[[-19 -31  33  20 -42]
 [-23 -31 -37 -33  18]
 [ -6  -8   2  -4  17]
 [ 39 -16  -9  12 -31]
 [  4  10  -5  -5 -12]]
->
[-42 -33   2 -16   4]

[[-15  -4  57]
 [ 16 -12  20]]
->
[ 57 -12]

[[-13  45  26 -23]
 [-49  -9  -3  22]
 [  1   1   1  -2]
 [  2  14   8 -10]]
->
[-23  -3   1   2]

[[-27  13  -8]
 [ 19  26   4]
 [  2  48  -9]]
->
[-8 26  2]

[[-40  49]
 [-49  22]
 [-26  -5]]
->
[ 49 -49]

[[-45  -9  17 -31]
 [ 15 -27   2 -26]
 [-25   5 -13   9]]
->
[-31   2   5]

[[  5  -5  -5  -5  13]
 [  1  10  22  11  32]
 [ -5  17  -3  21  11]
 [  9 -41  20 -48  20]]
->
[ 13  11  -3 -41]
---
[[39 45]
 [41 41]
 [42 29]
 [37 29]
 [36 43]
 [45 32]
 [38 37]
 [36 42]
 [47 28]]
->
[[47 28]
 [36 42]
 [38 37]
 [45 32]
 [36 43]
 [37 29]
 [42 29]
 [41 41]
 [39 45]]

[[ -3  -6  43]
 [ 21  15  -8]
 [-19 -13 -10]
 [  6 -15 -25]
 [ 15   6   2]
 [ 21  10  23]]
->
[[ 21  10  23]
 [ 15   6   2]
 [  6 -15 -25]
 [-19 -13 -10]
 [ 21  15  -8]
 [ -3  -6  43]]

[[ 10  13]
 [ 41 -20]
 [ -9 -18]
 [-20 -15]
 [ 10 -10]
 [-19  15]
 [ 17 -19]
 [  5  -1]
 [ 18  31]
 [ 36   7]]
->
[[ 36   7]
 [ 18  31]
 [  5  -1]
 [ 17 -19]
 [-19  15]
 [ 10 -10]
 [-20 -15]
 [ -9 -18]
 [ 41 -20]
 [ 10  13]]

[[ 28  35  42 -35  -6 -22 -25 -40]
 [ 17   9   3 -25 -15 -47 -35  -9]
 [ 19 -17  -6 -35 -16  18  18  -5]
 [ 13  -9 -21  -6  14   2 -17 -32]
 [-10 -24   4  20  -2 -11  -3  22]
 [-14 -40 -15  18  -9 -14   0  36]
 [ 33  23  27 -34  -2 -26 -26 -37]
 [ 27  28  33 -33  -8 -25 -25 -32]
 [ 18 -16  -5 -35 -18  18  19  -4]
 [-10 -29   5  35  28   1 -18 -14]
 [ 27  32  41 -32  -7 -22 -23 -36]]
->
[[ 27  32  41 -32  -7 -22 -23 -36]
 [-10 -29   5  35  28   1 -18 -14]
 [ 18 -16  -5 -35 -18  18  19  -4]
 [ 27  28  33 -33  -8 -25 -25 -32]
 [ 33  23  27 -34  -2 -26 -26 -37]
 [-14 -40 -15  18  -9 -14   0  36]
 [-10 -24   4  20  -2 -11  -3  22]
 [ 13  -9 -21  -6  14   2 -17 -32]
 [ 19 -17  -6 -35 -16  18  18  -5]
 [ 17   9   3 -25 -15 -47 -35  -9]
 [ 28  35  42 -35  -6 -22 -25 -40]]

[[ 16  -7  -8  27  14]
 [  1 -23  11  -1  -3]
 [ 18 -10  -4  33  16]
 [ -6 -12  26  14  16]
 [  1 -11  20 -11 -37]
 [ 15  -7  -6  25  12]
 [ -5  -1  18 -21 -40]
 [  0   0  12 -14 -35]]
->
[[  0   0  12 -14 -35]
 [ -5  -1  18 -21 -40]
 [ 15  -7  -6  25  12]
 [  1 -11  20 -11 -37]
 [ -6 -12  26  14  16]
 [ 18 -10  -4  33  16]
 [  1 -23  11  -1  -3]
 [ 16  -7  -8  27  14]]

[[ -6  12  52  10 -35 -29 -37  15  23 -31 -18 -50 -46  35]
 [ 49 -26  25  33  47  30   4  14 -45 -50  17 -29 -35  14]]
->
[[ 49 -26  25  33  47  30   4  14 -45 -50  17 -29 -35  14]
 [ -6  12  52  10 -35 -29 -37  15  23 -31 -18 -50 -46  35]]

[[  5   7 -21  10   3]
 [ -7  -9   8  31  42]
 [  1  -1  12  14  21]
 [-15 -24  14 -28 -11]
 [-12 -21 -28 -32 -25]
 [ 48  34  -4  26 -16]
 [ 35  36  14  21  -9]
 [ -2  10  47  -3   3]
 [ 20  12  -1  34  19]
 [-22 -19   5  12  34]]
->
[[-22 -19   5  12  34]
 [ 20  12  -1  34  19]
 [ -2  10  47  -3   3]
 [ 35  36  14  21  -9]
 [ 48  34  -4  26 -16]
 [-12 -21 -28 -32 -25]
 [-15 -24  14 -28 -11]
 [  1  -1  12  14  21]
 [ -7  -9   8  31  42]
 [  5   7 -21  10   3]]

[[ 43  50]
 [-47  26]
 [-39 -18]
 [ 16 -38]
 [ 30  15]
 [ 51 -47]
 [-34 -37]]
->
[[-34 -37]
 [ 51 -47]
 [ 30  15]
 [ 16 -38]
 [-39 -18]
 [-47  26]
 [ 43  50]]

[[ -6 -27  42]
 [ 27 -28   5]
 [ -9 -17  -4]
 [ -6  37 -20]
 [ -2  21 -29]]
->
[[ -2  21 -29]
 [ -6  37 -20]
 [ -9 -17  -4]
 [ 27 -28   5]
 [ -6 -27  42]]
